Below is a small trained network, with its code and all its weights. Each question gives an input and a class and asks what happens when units are switched off, that is, made to give their printed mean instead of their output.

import numpy as np


def w(rows, s, z=0):
    codes = np.array(rows[::2]) - 128.0
    scale = np.full(codes.shape[1], s)
    scale[-1] = z or s
    return codes * scale


def norm(h):
    return h / np.sqrt((h * h).mean(-1, keepdims=True) + 1e-5)


def f(y):
    return np.maximum(y, 0)


def log_softmax(a):
    a = a - a.max(-1, keepdims=True)
    return a - np.log(np.exp(a).sum(-1, keepdims=True))


def net(x, mask):
    res = np.array(x, float).reshape(1, 2) / 4 @ E
    u = 0
    for l in range(2):
        y = f(norm(res) @ A[l][:, :-1].T + A[l][:, -1])
        res = res + np.where(mask[u : u + 5], y, B[l][:, -1]) @ B[l][:, :-1]
        u += 5
    return log_softmax(norm(res)[-1] @ U[:, :-1].T + U[:, -1])


A, B = {}, {}
E = w([
[139,107,159,122,255,131,231,251],'x0',
[75,62,236,201,186,42,132,87],'x1',
],0.0091)
A[0] = w([
[167,164,71,61,123,190,158,178,2],'0.n0',
[99,145,119,118,165,124,179,190,102],'0.n1',
[247,166,98,69,71,210,121,137,185],'0.n2',
[170,185,45,130,142,168,164,145,123],'0.n3',
[114,193,138,168,79,115,109,148,233],'0.n4',
],0.016,0.0055)
B[0] = w([
[190,47,180,99,177,177,46,135,208],'0.n0',
[119,106,181,186,164,152,136,140,194],'0.n1',
[70,247,99,181,85,70,198,133,253],'0.n2',
[111,51,102,40,76,140,92,134,203],'0.n3',
[163,112,53,150,183,156,129,71,183],'0.n4',
],0.014,0.016)
A[1] = w([
[124,50,48,60,64,160,99,211,43],'1.n0',
[172,25,164,22,138,195,99,213,138],'1.n1',
[177,63,168,168,86,149,36,14,76],'1.n2',
[137,107,159,116,161,142,60,13,2],'1.n3',
[100,238,103,166,136,53,248,200,182],'1.n4',
],0.012,0.0083)
B[1] = w([
[181,86,187,143,223,136,155,98,196],'1.n0',
[243,79,52,81,61,119,68,134,254],'1.n1',
[241,162,69,135,141,108,20,134,228],'1.n2',
[73,200,49,197,134,32,58,123,187],'1.n3',
[8,139,183,90,87,191,222,130,248],'1.n4',
],0.013,0.0098)
U = w([
[3,231,46,53,31,207,224,51,255],'0',
[225,7,47,35,71,244,90,203,26],'1',
[174,211,90,238,212,35,29,44,45],'2',
[51,34,233,216,230,182,226,195,231],'3',
],0.013,0.0049)

Each question gives the input, the list of numbers given to net, and the class t.
The units are the neurons (one row each of A and B). Each row of codes is followed by its name. A weight is (code - 128) times the scale printed after its matrix; where a second scale follows, it is the last column's (A, B and U).
mask holds one flag per neuron, layer by layer. A switched-off neuron (its flag False) gives its mean, the last column of its row in B, instead of its output. The means were averaged over made-up inputs and are rounded, as every weight is.
A unit's drop is (log p(t) with every unit on - log p(t) with that unit switched off) / (log p(t) with every unit on - log p(t) with every unit switched off).
The circuit of an input: a set's keep is (log p(t) with only the set's units on - log p(t) with every unit switched off) / (log p(t) with every unit on - log p(t) with every unit switched off). Starting from all 10 units, units are removed one at a time, each time the one whose removal leaves the highest keep (on an exact tie, the one counted first), for as long as the keep stays at least 0.8.
circuit, biggest first: the units of the circuit, biggest drop first
most important unit: the unit with the biggest drop
k most important neurons: the k neurons with the biggest drops, biggest first
k most important neurons of layer l: the k neurons of layer l with the biggest drops, biggest first
drop when u is switched off: that unit's drop, to one decimal
input [0,-3], class 0: circuit, biggest first : [0.n2]
input [1,8], class 3: 4 most important neurons : [0.n0 0.n3 0.n4 0.n2]
input [3,5], class 3: 3 most important neurons : [0.n3 0.n0 0.n2]
input [3,6], class 3: 2 most important neurons : [0.n3 0.n0]
input [1,4], class 3: 3 most important neurons : [0.n3 0.n0 0.n4]
input [0,-1], class 0: 3 most important neurons : [0.n2 1.n1 0.n1]
input [2,2], class 3: 2 most important neurons : [0.n3 0.n0]
input [1,6], class 3: 3 most important neurons : [0.n3 0.n0 0.n4]
input [0,-6], class 0: 3 most important neurons : [0.n2 1.n1 1.n2]
input [1,5], class 3: 4 most important neurons of layer 0 : [0.n3 0.n0 0.n4 0.n2]
input [2,4], class 3: 3 most important neurons : [0.n3 0.n0 0.n2]
input [0,-7], class 0: 3 most important neurons : [0.n2 1.n1 1.n2]
input [4,1], class 3: 3 most important neurons : [0.n3 0.n0 0.n2]
input [-1,-2], class 0: most important unit : 0.n2
input [-1,-4], class 0: drop when 0.n2 is switched off : 4.9
input [-2,-5], class 0: drop when 0.n2 is switched off : 6.3
input [-3,-3], class 0: drop when 0.n4 is switched off : 0.0
input [-5,0], class 0: drop when 0.n0 is switched off : 6.1
